Here is a tiny trained network, its code and every weight. The questions are about switching its units off for an input and a target symbol, where a switched-off unit gives its printed mean instead of its output.

import numpy as np


def w(rows, s, z=0):
    codes = np.array(rows[::2]) - 128.0
    scale = np.full(codes.shape[1], s)
    scale[-1] = z or s
    return codes * scale


def f(y):
    return np.maximum(y, 0)


def softmax(a):
    e = np.exp(a - a.max(-1, keepdims=True))
    return e / e.sum(-1, keepdims=True)


def log_softmax(a):
    a = a - a.max(-1, keepdims=True)
    return a - np.log(np.exp(a).sum(-1, keepdims=True))


def net(x, mask):
    ids = ['ΘΛΣβγδεζηπφψ'.index(c) for c in x.split()]
    T = len(ids)
    res = E[ids] + P[:T]
    r = res
    for j in range(2):
        rows = slice(3 * j, 3 * j + 3)
        q, k, v = (r @ M[0][rows].T for M in (Q, K, V))
        z = softmax(np.where(np.tri(T) > 0, q @ k.T / 3**0.5, -1e9)) @ v
        o = O[0][rows]
        res = res + np.where(mask[j], z, o[:, -1]) @ o[:, :-1]
    y = f(res @ A[0][:, :-1].T + A[0][:, -1])
    res = res + np.where(mask[2:14], y, B[0][:, -1]) @ B[0][:, :-1]
    return log_softmax(res[-1] @ U[:, :-1].T + U[:, -1])


Q, K, V, O, A, B = {}, {}, {}, {}, {}, {}
E = w([
[92,102,209],'Θ',
[57,153,159],'Λ',
[174,76,117],'Σ',
[126,164,115],'β',
[60,120,132],'γ',
[103,160,114],'δ',
[149,39,164],'ε',
[248,146,36],'ζ',
[205,119,75],'η',
[132,163,163],'π',
[143,27,42],'φ',
[208,45,201],'ψ',
],0.016)
P = w([
[7,60,226],'0',
[209,126,86],'1',
[151,170,98],'2',
[143,206,77],'3',
[58,252,118],'4',
[129,254,64],'5',
[94,143,106],'6',
[189,219,44],'7',
[111,161,50],'8',
[156,218,17],'9',
],0.0055)
Q[0] = w([
[221,13,17],'H0',
[14,117,129],'H0',
[157,105,82],'H0',
[8,187,254],'H1',
[95,214,18],'H1',
[165,226,89],'H1',
],0.009)
K[0] = w([
[140,20,111],'H0',
[233,130,45],'H0',
[137,142,232],'H0',
[2,86,134],'H1',
[92,123,62],'H1',
[18,232,34],'H1',
],0.0094)
V[0] = w([
[52,34,145],'H0',
[164,50,110],'H0',
[53,70,143],'H0',
[168,180,64],'H1',
[151,157,159],'H1',
[254,179,92],'H1',
],0.0093)
O[0] = w([
[2,147,108,135],'H0',
[220,151,202,151],'H0',
[45,184,115,128],'H0',
[152,71,238,207],'H1',
[125,153,200,130],'H1',
[79,103,167,250],'H1',
],0.0079,0.013)
A[0] = w([
[112,26,128,219],'N0',
[72,93,120,122],'N1',
[179,192,120,193],'N2',
[92,255,121,185],'N3',
[19,77,65,4],'N4',
[160,97,66,157],'N5',
[2,206,115,133],'N6',
[112,93,205,187],'N7',
[171,136,65,169],'N8',
[93,166,26,90],'N9',
[164,7,249,115],'N10',
[126,111,88,45],'N11',
],0.0093,0.0035)
B[0] = w([
[201,211,129,179],'N0',
[157,192,58,141],'N1',
[106,3,144,149],'N2',
[147,92,92,147],'N3',
[119,117,182,143],'N4',
[26,151,224,138],'N5',
[162,84,76,154],'N6',
[167,42,102,188],'N7',
[55,70,195,138],'N8',
[90,182,182,140],'N9',
[114,157,113,249],'N10',
[36,186,134,129],'N11',
],0.0062,0.015)
U = w([
[171,58,150,123],'Θ',
[136,196,64,36],'Λ',
[47,205,188,246],'Σ',
[24,244,254,22],'β',
[123,212,68,81],'γ',
[221,231,43,42],'δ',
[101,87,60,254],'ε',
[230,166,128,186],'ζ',
[80,184,160,121],'η',
[63,92,55,36],'π',
[152,106,61,194],'φ',
[54,94,109,176],'ψ',
],0.0076,0.0032)

Each question gives the input, a string of symbols that net reads in full, and the target symbol t.
The units are the heads (3 rows each of Q, K, V and O) and the neurons (one row each of A and B). Each row of codes is followed by its name. A weight is (code - 128) times the scale printed after its matrix; where a second scale follows, it is the last column's (O, A, B and U).
mask holds one flag per unit, heads first, then neurons. A switched-off unit (its flag False) gives its mean, the last column of its rows in O or B, instead of its output. The means were averaged over made-up inputs and are rounded, as every weight is.
A unit's drop is (log p(t) with every unit on - log p(t) with that unit switched off) / (log p(t) with every unit on - log p(t) with every unit switched off).
The circuit of an input: a set's keep is (log p(t) with only the set's units on - log p(t) with every unit switched off) / (log p(t) with every unit on - log p(t) with every unit switched off). Starting from the 12 units with the biggest drops (on a tie, the unit counted first), units are removed one at a time, each time the one whose removal leaves the highest keep (on an exact tie, the one counted first), for as long as the keep stays at least 0.8.
units of the circuit, in order: the units of the circuit, biggest drop first
top k neurons: the k neurons with the biggest drops, biggest first
which heads matter: for each layer, one digit per head in row order, 1 if its drop is at least 0.15 and else 0, layers parted by /
drop when u is switched off: that unit's drop, to one decimal
input η ζ ζ ζ ζ β, target Θ: units of the circuit, in order : H0, N2
input ζ Θ ζ ζ ζ ζ β ζ ζ π, target ζ: units of the circuit, in order : H0
input φ ζ ζ ζ π ζ π, target Θ: which heads matter : 10
input ζ ζ ζ ε, target ζ: units of the circuit, in order : N0, H0
input ζ φ ζ ζ Σ, target ζ: which heads matter : 10
input ζ ζ ζ Λ ζ ζ β, target ζ: which heads matter : 10
input Θ ζ ζ γ, target Θ: top 2 neurons : N2, N8
input ζ ζ ζ, target Θ: top 2 neurons : N2, N7
input ζ Σ ζ ζ δ, target Θ: top 2 neurons : N2, N0
input ζ ζ β δ ψ ζ ζ ζ ζ Θ, target ζ: drop when H0 is switched off : 0.7
input η ζ ζ Σ ζ β Θ ζ Λ, target Θ: drop when H0 is switched off : 1.0
input ζ ζ Λ, target Θ: drop when H0 is switched off : 0.9
input ζ β ζ γ ζ Θ, target Θ: drop when H0 is switched off : 0.8
